Below are the code and all the weights of a small trained network. Each question names an input and a target symbol and asks about switching units off, where a switched-off unit gives its printed mean instead of its output.

import numpy as np


def w(rows, s, z=0):
    codes = np.array(rows[::2]) - 128.0
    scale = np.full(codes.shape[1], s)
    scale[-1] = z or s
    return codes * scale


def norm(h):
    return h / np.sqrt((h * h).mean(-1, keepdims=True) + 1e-5)


def f(y):
    return y / 2 * (1 + np.tanh(0.7978845608 * (y + 0.044715 * y**3)))


def softmax(a):
    e = np.exp(a - a.max(-1, keepdims=True))
    return e / e.sum(-1, keepdims=True)


def log_softmax(a):
    a = a - a.max(-1, keepdims=True)
    return a - np.log(np.exp(a).sum(-1, keepdims=True))


def net(x, mask):
    ids = ['βγδηθμξπστψω'.index(c) for c in x.split()]
    T = len(ids)
    res = E[ids] + P[:T]
    u = 0
    for l in range(3):
        q, k, v = (norm(res) @ M[l].T for M in (Q, K, V))
        z = softmax(np.where(np.tri(T) > 0, q @ k.T / 2**0.5, -1e9)) @ v
        res = res + np.where(mask[u], z, O[l][:, -1]) @ O[l][:, :-1]
        u += 1
        y = f(norm(res) @ A[l][:, :-1].T + A[l][:, -1])
        res = res + np.where(mask[u : u + 4], y, B[l][:, -1]) @ B[l][:, :-1]
        u += 4
    return log_softmax(norm(res)[-1] @ U[:, :-1].T + U[:, -1])


Q, K, V, O, A, B = {}, {}, {}, {}, {}, {}
E = w([
[189,80,69,151,201,182,121,157,162],'β',
[185,65,126,40,103,195,136,51,204],'γ',
[221,120,40,200,116,112,100,166,81],'δ',
[112,121,113,69,173,107,66,210,186],'η',
[213,183,224,102,222,94,33,140,221],'θ',
[162,220,70,160,101,161,91,99,192],'μ',
[198,113,225,154,167,201,149,48,63],'ξ',
[159,164,98,40,25,135,184,211,164],'π',
[89,98,211,125,10,107,107,168,148],'σ',
[184,65,135,65,92,62,86,191,62],'τ',
[133,234,78,109,119,185,119,196,114],'ψ',
[214,189,180,186,126,118,243,179,118],'ω',
],0.012)
P = w([
[27,58,151,225,120,128,161,154,235],'0',
[198,235,27,81,65,129,109,154,113],'1',
[181,233,51,52,66,160,110,167,112],'2',
[175,222,80,62,64,179,109,179,122],'3',
[187,211,88,80,58,191,106,189,130],'4',
[186,181,92,86,56,212,90,213,150],'5',
[171,171,109,74,46,221,88,225,146],'6',
[164,162,126,69,40,240,100,238,151],'7',
[167,142,138,82,41,242,86,246,165],'8',
[186,142,143,66,35,245,71,254,161],'9',
],0.0055)
Q[0] = w([
[248,163,131,74,3,186,128,173,120],'0.h1',
[227,109,187,63,65,254,149,236,232],'0.h1',
],0.0058)
K[0] = w([
[107,110,175,207,213,126,220,152,100],'0.h1',
[22,16,201,255,204,84,159,227,132],'0.h1',
],0.0065)
V[0] = w([
[79,59,93,216,253,175,205,71,130],'0.h1',
[111,198,240,128,169,87,219,107,229],'0.h1',
],0.0039)
O[0] = w([
[172,1,134,49,215,175,149,35,6,255],'0.h1',
[246,73,73,115,135,85,183,132,192,150],'0.h1',
],0.0065,0.0011)
A[0] = w([
[143,58,41,58,120,145,3,157,199,176],'0.n1',
[113,68,116,157,53,205,217,208,57,229],'0.n2',
[99,139,84,188,227,82,39,108,109,124],'0.n3',
[127,106,183,115,175,142,125,173,133,252],'0.n4',
],0.0063,0.0021)
B[0] = w([
[136,166,197,148,124,143,230,121,102,254],'0.n1',
[250,166,94,108,121,94,18,112,169,228],'0.n2',
[102,192,179,175,95,174,85,182,33,138],'0.n3',
[161,153,155,125,125,116,110,181,1,159],'0.n4',
],0.0078,0.0072)
Q[1] = w([
[214,113,152,119,58,226,73,129,98],'1.h1',
[183,175,209,82,78,254,133,211,169],'1.h1',
],0.0086)
K[1] = w([
[2,59,165,179,189,116,129,153,153],'1.h1',
[80,11,86,197,163,97,101,127,188],'1.h1',
],0.0074)
V[1] = w([
[88,137,228,149,132,141,41,108,85],'1.h1',
[41,163,141,125,142,89,136,253,106],'1.h1',
],0.0076)
O[1] = w([
[159,176,121,82,135,77,134,82,180,253],'1.h1',
[73,89,74,70,244,79,106,167,118,175],'1.h1',
],0.011,0.00051)
A[1] = w([
[166,154,183,147,32,204,147,110,58,43],'1.n1',
[56,174,63,60,253,62,126,114,219,6],'1.n2',
[126,119,166,63,71,132,196,147,85,204],'1.n3',
[93,107,198,25,128,173,132,77,178,87],'1.n4',
],0.005,0.0017)
B[1] = w([
[69,126,107,150,149,120,52,63,135,254],'1.n1',
[73,33,134,162,126,125,130,80,177,193],'1.n2',
[90,23,125,122,114,103,171,149,90,177],'1.n3',
[151,254,187,119,105,103,107,122,99,132],'1.n4',
],0.0095,0.0043)
Q[2] = w([
[165,100,151,113,158,218,146,200,63],'2.h1',
[79,1,134,245,107,54,142,55,64],'2.h1',
],0.0069)
K[2] = w([
[81,113,110,141,169,100,80,68,194],'2.h1',
[193,250,86,3,111,151,193,152,129],'2.h1',
],0.0066)
V[2] = w([
[194,157,106,69,215,145,127,208,33],'2.h1',
[154,204,250,201,41,253,148,171,52],'2.h1',
],0.0054)
O[2] = w([
[131,137,190,228,167,82,132,147,79,215],'2.h1',
[80,131,100,100,254,108,135,165,176,252],'2.h1',
],0.0086,0.0027)
A[2] = w([
[124,132,63,60,126,201,98,144,113,229],'2.n1',
[81,111,251,77,137,118,209,77,208,106],'2.n2',
[102,115,67,90,184,116,97,232,199,3],'2.n3',
[157,254,114,79,215,142,212,148,115,45],'2.n4',
],0.0057,0.0026)
B[2] = w([
[86,54,167,135,168,180,58,128,79,215],'2.n1',
[122,255,106,77,92,106,161,177,35,174],'2.n2',
[168,144,63,34,136,98,118,144,88,147],'2.n3',
[137,57,139,166,171,136,105,150,228,252],'2.n4',
],0.0084,0.0028)
U = w([
[122,4,153,207,196,217,164,141,149,89],'β',
[162,165,130,94,93,182,196,33,91,132],'γ',
[125,171,118,224,85,153,100,148,34,208],'δ',
[54,145,85,136,183,113,170,219,86,170],'η',
[108,199,172,129,209,70,68,111,153,182],'θ',
[32,170,122,219,80,192,135,89,217,159],'μ',
[141,89,201,143,195,185,84,4,32,24],'ξ',
[151,111,65,2,52,158,108,157,177,2],'π',
[69,95,185,146,18,83,37,112,173,116],'σ',
[118,5,149,100,123,40,127,93,56,150],'τ',
[40,106,57,66,183,201,34,171,170,38],'ψ',
[195,106,132,187,106,59,234,134,214,142],'ω',
],0.0087,0.007)

Each question gives the input, a string of symbols that net reads in full, and the target symbol t.
The units are the heads (2 rows each of Q, K, V and O) and the neurons (one row each of A and B). Each row of codes is followed by its name. A weight is (code - 128) times the scale printed after its matrix; where a second scale follows, it is the last column's (O, A, B and U).
mask holds one flag per unit, layer by layer, with each layer's heads first. A switched-off unit (its flag False) gives its mean, the last column of its rows in O or B, instead of its output. The means were averaged over made-up inputs and are rounded, as every weight is.
A unit's drop is (log p(t) with every unit on - log p(t) with that unit switched off) / (log p(t) with every unit on - log p(t) with every unit switched off).
most important unit: the unit with the biggest drop
k most important neurons: the k neurons with the biggest drops, biggest first
k most important neurons of layer l: the k neurons of layer l with the biggest drops, biggest first
drop of u: that unit's drop, to one decimal
input ω δ β μ γ η, target β: most important unit	0.h1
input π δ δ ψ ψ η δ β π, target η: 2 most important neurons	(0.n1 1.n1)
input θ δ θ δ δ σ γ δ η, target η: 2 most important neurons of layer 1	(1.n3 1.n1)
input τ β σ γ δ ξ θ θ δ δ, target σ: 2 most important neurons	(1.n2 0.n4)
input δ δ γ, target θ: 2 most important neurons of layer 1	(1.n4 1.n2)
input π γ ω η η η ω β ω, target η: 2 most important neurons	(0.n1 2.n3)
input τ δ γ γ δ μ, target σ: 2 most important neurons	(1.n2 0.n1)
input η ω ω ω η δ β δ δ ω, target τ: 2 most important neurons	(0.n2 1.n2)
input δ δ δ ξ σ, target θ: 2 most important neurons of layer 0	(0.n3 0.n2)
input δ δ ψ, target ψ: 2 most important neurons	(0.n2 0.n1)
input η η γ δ η η η δ γ θ, target τ: 3 most important neurons	(1.n2 0.n2 0.n4)
input ξ τ τ, target γ: 2 most important neurons	(0.n1 2.n4)
input ω ω τ γ ω β η τ, target β: 2 most important neurons	(0.n1 2.n2)
input μ ω δ θ, target ψ: most important unit	2.h1
input θ δ δ, target ω: 2 most important neurons	(1.n1 0.n4)
input θ δ σ η δ η ψ β, target ω: 2 most important neurons	(0.n1 0.n2)
input δ ω η η ω δ η δ θ ω, target θ: 2 most important neurons	(0.n1 0.n2)
input δ δ δ ω η θ μ δ δ β, target θ: 2 most important neurons	(0.n3 1.n2)
input σ δ δ δ ω δ μ θ β, target π: drop of 2.n2	-0.1
input ω γ η δ δ ω θ ω β ω, target β: drop of 1.n1	0.1
input π τ η, target η: drop of 0.n2	0.1
input ω μ η μ ψ η δ, target β: most important unit	0.h1
